F: [121 171 119  83 160 155 129  91  89 102 155 127 113 132 169 161 167 160]
K: [121 171 119  83 160 155 129  91  89 102 155 127 113 132 169 119 105 167]
V: [121 171 119  83 160 155 129  91  89 102 155 127 113 132 169  80 186  94]
diff F: [121 171 119  83 160 155 129  91  89 101 155 127 113 132 169 161 167 160]
10, [102]
diff F: [121 171 119  82 160 155 129  91  89 102 155 127 113 132 169 161 167 160]
4, [83]
diff F: [121 171 119  83 160 155 129  91  89 102 155 127 113 132 170 161 167 160]
15, [169]
diff F: [121 171 119  84 160 155 129  91  89 102 155 127 113 132 169 161 167 160]
4, [83]

R: [143 128 124 124 128]
Z: [130 142 131 120 121]
A: [134 126 141 116 146]
P: [141 169 132 102 111]
J: [118 124 130 126 110]
Q: [118 144 154 164  88]
Y: [ 96 127 138 140 127]
C: [139 127 161 148 131]
N: [ 73 124 134 142 113]
E: [129 130 133 131 135]
T: [134 122 114 111 148]
diff A: [133 126 141 116 146]
1, [134]
diff P: [142 169 132 102 111]
1, [141]

X: [128 128 128 128 128 128 128 128 128 128 128 128 128 128 128 128 128 128
 128 128 128 128 128 128 128 128 128]
B: [149 139 136 124 120 105  98 120 127 137 139 132 106 101 107 112 112 127
 138 135 149 148 102 102 135 101 143]
G: [111 133 138 156 106 134 159 106 151  87  85  91 130 170 130 120 120  97
 135  88  82 113 171 171  88 170 125]
H: [118 129 131 140 116 129 141 116 138 106 106 108 127 147 127 122 122 111
 130 107 104 120 147 147 107 147 125]
D: [128 114 111 100 141 124 106 141 103 151 152 149 127  97 127 133 133 147
 112 151 151 126  96  96 151  97 119]
M: [103  94  93  93 158 152 134 158  93 152 151 155 153 116 153 156 156 157
  94 154 138 102 113 113 154 116  97]
U: [128 128 128 128 128 129 129 128 128 128 128 128 129 129 129 129 129 128
 128 128 128 128 129 129 128 129 128]
L: [127 138 141 148 112 124 139 112 146 106 105 106 122 148 122 117 117 108
 140 106 107 129 149 149 106 148 135]
S: [110 100  99  98 154 146 130 154  98 150 149 152 147 115 148 151 151 154
 100 152 139 108 112 112 152 115 103]
diff L: [127 138 141 148 112 124 139 112 146 106 105 106 122 148 122 117 117 108
 139 106 107 129 149 149 106 148 135]
19, [140]
diff X: [128 128 128 128 128 128 128 128 128 129 128 128 128 128 128 128 128 128
 128 128 128 128 128 128 128 128 128]
10, [128]
diff D: [128 114 111 101 141 124 106 141 103 151 152 149 127  97 127 133 133 147
 112 151 151 126  96  96 151  97 119]
4, [100]

mikek: [113 143 103 102]
palov: [139 149 134 120]
Zofu: [130 162 139  98]
peva: [116 168 127  82]
Poku: [142 105 139 160]
Muga: [ 84 153 116  82]
Dutu: [175 129 158 162]
Nako: [142 111 142 156]
gazu: [ 76  78 136 145]
pivu: [ 80  83 142 142]
gavu: [168 119 149 166]
diff gavu: [168 120 149 166]
2, [119]
diff palov: [139 149 134 121]
4, [120]
diff gavu: [168 119 150 166]
3, [149]
diff Poku: [142 105 139 159]
4, [160]
diff palov: [139 149 134 119]
4, [120]
diff Poku: [141 105 139 160]
1, [142]
diff gazu: [ 76  78 135 145]
3, [136]

fasen: [128 127 130 128 124]
Rik: [103 140  90 104 128]
Beso: [ 82  85 146 142  94]
Bemib: [128 110 130 128 124]
diff fasen: [128 127 130 129 124]
4, [128]
diff fasen: [128 127 130 127 124]
4, [128]
diff Rik: [103 140  90 103 128]
4, [104]
diff Beso: [ 83  85 146 142  94]
1, [82]
diff Rik: [103 140  91 104 128]
3, [90]
diff Beso: [ 81  85 146 142  94]
1, [82]

mim: [139 126 135 139 105 124 136  85 177 105 108 124 135 117 155 113 140 162
 101 103]
Tapo: [116 140 145 111 123 123 143 118 129 125 140 129 114 120 113 154 136 123
 136 131]
fifal: [125 120 127 131 126 133 111 128 110 157 134 134 137 146 143 133 137 128
 111 129]
mib: [128 136 129 141 105 122 147 135 133 122 148 128 134 107  99 141 123 138
 139 143]
Fabu: [116 129 129 138 110 134 134 136 126 131 153 133 139 122 121 142 137 124
 118 149]
diff fifal: [125 120 127 131 126 133 111 128 110 157 134 134 137 147 143 133 137 128
 111 129]
14, [146]
diff Fabu: [116 129 129 138 110 134 134 136 126 131 153 133 139 122 121 141 137 124
 118 149]
16, [142]
diff Tapo: [116 140 145 111 123 123 143 118 129 125 140 129 114 120 113 154 137 123
 136 131]
17, [136]
diff Tapo: [116 140 145 111 123 123 143 118 129 125 140 129 114 120 114 154 136 123
 136 131]
15, [113]
diff Fabu: [116 129 129 138 110 134 134 136 126 131 153 133 139 122 121 142 137 124
 119 149]
19, [118]
diff Fabu: [116 129 129 138 110 134 134 136 126 131 153 133 139 122 121 142 137 125
 118 149]
18, [124]

zel: [126 120 160 130 147 114 117 133 122  89 130]
bebo: [140 114 143 144 120 134 124  95 113 168 107]
tadif: [131 137 166 133 147 126 153 121 150 131 121]
desid: [117 118 140 126 130 124 108 151 135 135 166]
dopa: [ 76 159 134  79  97 134 144  72 138 117 160]
niz: [166  69 127 128 129 127 122  94 130 124 126]
diff dopa: [ 76 158 134  79  97 134 144  72 138 117 160]
2, [159]
diff zel: [126 120 160 130 147 114 117 133 122  90 130]
10, [89]
diff desid: [117 118 140 126 130 124 109 151 135 135 166]
7, [108]
diff zel: [126 120 160 130 147 113 117 133 122  89 130]
6, [114]
diff niz: [166  70 127 128 129 127 122  94 130 124 126]
2, [69]
diff desid: [117 118 141 126 130 124 108 151 135 135 166]
3, [140]
diff desid: [118 118 140 126 130 124 108 151 135 135 166]
1, [117]

Piviz: [142  83 117 167 152  85 104 125 156 146 153 161 143 159 106]
bikal: [165 163 106 154 170  85  84 120  97 149 161  89 133  83 157]
ripi: [ 91 108  86 131 111 167 106 157 122 160 112 122 142 134 148]
kob: [101 104  82 162 145 142 128 118 164 143 145 171 146 146 109]
buz: [115 147 130 136 135 100 135 148 124 113 106 151 114  99 140]
Rele: [124 140 154 108 147 164 174  88 100 106 159  85  89 136 172]
zikav: [137 130 113 138 100 122 117 129 171  87 100 131 106  97  95]
papo: [152 156 153 157  86  92 174 159 119  97 160 151 118 138 111]
fud: [175 135 163 130 148 145 133 109 171 114 147 168  86 136 104]
diff buz: [115 147 129 136 135 100 135 148 124 113 106 151 114  99 140]
3, [130]
diff zikav: [137 130 113 138 100 122 117 129 172  87 100 131 106  97  95]
9, [171]
diff kob: [101 104  83 162 145 142 128 118 164 143 145 171 146 146 109]
3, [82]
diff kob: [102 104  82 162 145 142 128 118 164 143 145 171 146 146 109]
1, [101]

momu: [ 98 164 104 104 166 165  98 155 164 107 166 162 100]
Gusiv: [ 98 164 104 104 166 165  98 105 164 107 166 162 160]
Fusa: [ 98 164 104 104 166 165  98 105 164 107 166 162 100]
diff Fusa: [ 98 164 104 104 165 165  98 105 164 107 166 162 100]
5, [166]
diff momu: [ 98 164 104 104 166 164  98 155 164 107 166 162 100]
6, [165]

boma: [117 133 132 126 117 135 113 101 155 131 151 128 112 116 123 131]
dad: [124 140 153 126 168 123 125 154 137 131  77 128 142 113 118 133]
nilek: [ 92 101 113 125  97 154 118  70 145 130 141 128 115 121 125  94]
vubep: [134 141 135 126 134 126 118 132 137 136 141 128 121 121 125 144]
Roba: [124 125 125 126 122 128 118 118 137 131 141 128 121 122 125 126]
bobus: [124 127 131 126 134 126 140 132 112 120 102 128 138 132 129 119]
sodu: [119 138 150 126 134 126 104 122 172 138 141 133 119  89 106 133]
zera: [131 138 132 126 134 126 118 132 137 131 141 128 121 121 125 136]
volam: [124 138 132 126 134 126 118 132 137 131 141 128 121 121 125 133]
Dize: [144 138 132 126 134 123 127 146 117 131 138 128 127 132 125 139]
Leso: [ 97 101 110 126  94 153 118  71 141 131 141 128 113 121 125  97]
Nuv: [157 148 141 128 158 108 129 179 113 131 114 128 141 125 125 153]
diff dad: [124 140 153 126 167 123 125 154 137 131  77 128 142 113 118 133]
5, [168]
diff nilek: [ 92 101 113 125  97 154 118  70 145 130 141 127 115 121 125  94]
12, [128]
diff Roba: [124 125 125 125 122 128 118 118 137 131 141 128 121 122 125 126]
4, [126]
diff Dize: [144 138 132 126 134 123 127 146 117 131 138 128 127 131 125 139]
14, [132]
diff boma: [117 133 132 126 117 135 114 101 155 131 151 128 112 116 123 131]
7, [113]

vekef: [106 110  82 134 154 168 105 136 110 114 164 121 111 129 115 111 149 100
 100 164 140  95 120 132  90 134 156 140 104 121  85 110 113 110 139 124
 128]
bup: [ 94 110  82 134 154 168 105 136 110 114 164 121 111 129 115 111 149 100
 100 164 140  95 120 132  90 134 156 140 104 121  85 110 113 110 139 124
 128]
Boge: [106 102 168 144 115 170 173 141 102 128  65 153 136 160 146 133 135 107
 135 148 118  88  77 141  94 156 141 134 139 125 127 186 107 159 134 117
 137]
Geno: [106 102 168 148 115 170 173 141 102 158  65 153 136 160 146 133 135 107
 135 148 118 148 132 126 129 114 158 137 129 126 155 109  87 146 147 129
 126]
diff vekef: [106 110  82 134 154 168 105 136 110 114 164 121 111 129 115 111 149 100
 100 164 140  95 120 132  90 134 156 141 104 121  85 110 113 110 139 124
 128]
28, [140]
diff Boge: [106 102 168 144 115 170 173 141 102 127  65 153 136 160 146 133 135 107
 135 148 118  88  77 141  94 156 141 134 139 125 127 186 107 159 134 117
 137]
10, [128]
diff vekef: [106 110  82 134 154 168 105 136 110 115 164 121 111 129 115 111 149 100
 100 164 140  95 120 132  90 134 156 140 104 121  85 110 113 110 139 124
 128]
10, [114]
diff Geno: [106 102 168 148 115 170 173 141 102 158  65 153 136 160 146 133 135 107
 135 148 118 148 132 126 129 114 158 137 129 126 155 109  87 145 147 129
 126]
34, [146]
diff vekef: [106 110  82 134 154 168 105 136 110 114 164 121 111 129 115 111 149 100
 100 164 140  95 120 132  91 134 156 140 104 121  85 110 113 110 139 124
 128]
25, [90]

rabem: [124 108 179 133 154 142 114  91]
moz: [142 151  82 120 110  98 137 121]
Nar: [146 169  65 136 113  99 160 131]
diff rabem: [124 108 179 134 154 142 114  91]
4, [133]
diff Nar: [145 169  65 136 113  99 160 131]
1, [146]
diff Nar: [146 169  66 136 113  99 160 131]
3, [65]
diff Nar: [147 169  65 136 113  99 160 131]
1, [146]

Das: [122 110 123 146  90 108]
gef: [131 138 137 121 168 159]
Tilu: [127 133 138 114 182 169]
Numod: [123 112 122 148  88 107]
bor: [135 143 138 122 158 148]
vavo: [124 113 124 146  94 111]
ves: [127 115 125 147  92 108]
diff vavo: [124 113 124 145  94 111]
4, [146]
diff gef: [131 138 137 121 168 160]
6, [159]
diff gef: [131 139 137 121 168 159]
2, [138]

Bili: [126 127 131 129 129 119 136 128 141 115 117  95 138 148 143 137 103  96
 102 122 103 141 130 151  93 127 127 135 124 118 156 126 126 123 103 135
 134 119  93 110 123 153 126]
kemat: [118 139 138 142 135 127 134 122 147 107 125 107 113 123 128 135 120 108
 110 124 116 133 123 143 113 145 120 135 135 115 153 106 113 136 105 128
 138 122  81 121 114 166 133]
ruda: [118 139 138 142 135 127 134 122 147 107 125 107 113 123 128 135 120 108
 110 124 116 133 123 143 113 145 146 130 127 117 129 156 138 120 118 133
 133 124 121  92 129 138 111]
Ripo: [138 122 126 117 124 114 130 121 126 132 123 100 143 153 146 140 102 104
 106 122 102 148 134 157  98 118 120 135 135 115 153 106 113 136 105 128
 133 126 123  92 129 138 112]
diff ruda: [118 139 138 142 135 127 134 122 147 107 125 107 113 123 128 135 120 108
 110 124 116 133 123 143 113 145 146 130 127 116 129 156 138 120 118 133
 133 124 121  92 129 138 111]
30, [117]
diff Ripo: [138 122 126 117 124 114 130 121 126 132 123 100 143 153 146 140 102 104
 106 122 102 148 134 157  98 119 120 135 135 115 153 106 113 136 105 128
 133 126 123  92 129 138 112]
26, [118]
diff Bili: [126 127 131 129 129 119 136 128 141 115 117  95 138 148 143 137 103  96
 102 122 103 141 130 150  93 127 127 135 124 118 156 126 126 123 103 135
 134 119  93 110 123 153 126]
24, [151]

zizo: [135 116 121 162 153 158 146]
zopop: [122 169 155  80  97  79 121]
fek: [161 110 126 174 163 186 133]
rotiv: [122 169 155  81  95  81 118]
relil: [117 156 145  85  98  84 118]
vaki: [161 117 128 176 162 185 137]
diff relil: [117 156 145  86  98  84 118]
4, [85]
diff rotiv: [121 169 155  81  95  81 118]
1, [122]
diff fek: [161 110 126 174 163 186 134]
7, [133]
diff zizo: [135 116 121 162 153 158 145]
7, [146]
diff zizo: [135 116 121 162 152 158 146]
5, [153]

Tes: [179 128 106  84  87]
Bebur: [126 181  97  72  88]
Vaped: [117 180  97  71  90]
Vave: [128 178 101  76  86]
gudug: [136 181  98  73  87]
vate: [163 176 101  77  86]
pazu: [171 174 104  81  87]
diff pazu: [170 174 104  81  87]
1, [171]
diff Vave: [128 178 101  77  86]
4, [76]
diff Vave: [128 178 101  76  87]
5, [86]

bogod: [130 134 138 110 123 119 129 124 112 174 131 136 138 129 126 138 134 131
 134 138]
Sog: [136 129 149 108 123 136 128 121 103 176 117 123 147 122 150 138 143 128
 144 125]
fak: [155 135 148 108 130 133 130 104  84 175 120 142 137 111 174 138 146 145
 182 155]
Sefo: [136 129 149 108 123 136 128 121 103 176 124 123 147 122 150 138 143 128
 144 125]
Litu: [122 137 121 136 139 134 131 130 153 149 124 137 132 130 126 138 116 123
 125 135]
diff fak: [155 135 148 108 130 133 130 104  83 175 120 142 137 111 174 138 146 145
 182 155]
9, [84]
diff Sefo: [136 129 150 108 123 136 128 121 103 176 124 123 147 122 150 138 143 128
 144 125]
3, [149]

saf: [143 133  83  95  85 127 106 142 129 115 113 132 106 102  92 105 134 114
 101 118  89 119 155 125 116 123 100 156 111]
reb: [133 134 162 169 151 140 141 133 139 132 136 127 149 141 137 159 131 128
 146 152 149 145 133 139 139 132 139 147 143]
kovi: [127 129 168 169 162 136 146 127 138 139 141 128 150 149 149 157 129 134
 153 149 160 143 122 139 139 135 147 130 144]
laso: [146 136  78  90  82 127 107 142 130 119 113 134 103 101  89 100 135 117
  98 117  84 119 158 126 118 128  98 161 110]
Vuk: [126 130 168 162 167 136 149 128 136 143 146 132 152 155 161 154 132 142
 157 144 167 142 118 139 141 137 156 116 146]
kupa: [120 130 172 156 173 135 155 124 133 148 151 135 153 160 173 151 131 151
 160 138 172 140 108 137 145 139 164  99 149]
ril: [154 140  70  84  77 131 104 152 135 118 114 141 103 101  88  99 143 118
  98 118  83 119 169 130 116 129  99 166 111]
pev: [150 138  74  87  80 129 105 148 133 118 114 138 104 102  89 100 140 117
  99 118  86 119 164 128 116 127  99 162 110]
gado: [130 136 162 160 157 140 146 132 136 138 142 133 151 148 152 155 134 139
 150 146 155 144 127 138 143 135 149 129 147]
diff Vuk: [126 130 168 162 167 136 149 128 136 143 146 132 152 155 161 154 132 142
 157 144 167 142 118 140 141 137 156 116 146]
24, [139]
diff reb: [133 134 162 169 151 141 141 133 139 132 136 127 149 141 137 159 131 128
 146 152 149 145 133 139 139 132 139 147 143]
6, [140]
diff pev: [150 138  74  87  80 129 105 148 133 118 114 138 104 102  89 100 140 117
  99 117  86 119 164 128 116 127  99 162 110]
20, [118]
diff reb: [133 134 162 169 151 140 141 133 139 132 136 127 149 141 137 159 131 128
 146 152 149 145 133 140 139 132 139 147 143]
24, [139]
diff ril: [154 140  70  83  77 131 104 152 135 118 114 141 103 101  88  99 143 118
  98 118  83 119 169 130 116 129  99 166 111]
4, [84]
diff ril: [154 140  70  84  77 131 104 152 135 118 114 141 103 101  87  99 143 118
  98 118  83 119 169 130 116 129  99 166 111]
15, [88]
diff laso: [146 136  78  90  82 126 107 142 130 119 113 134 103 101  89 100 135 117
  98 117  84 119 158 126 118 128  98 161 110]
6, [127]

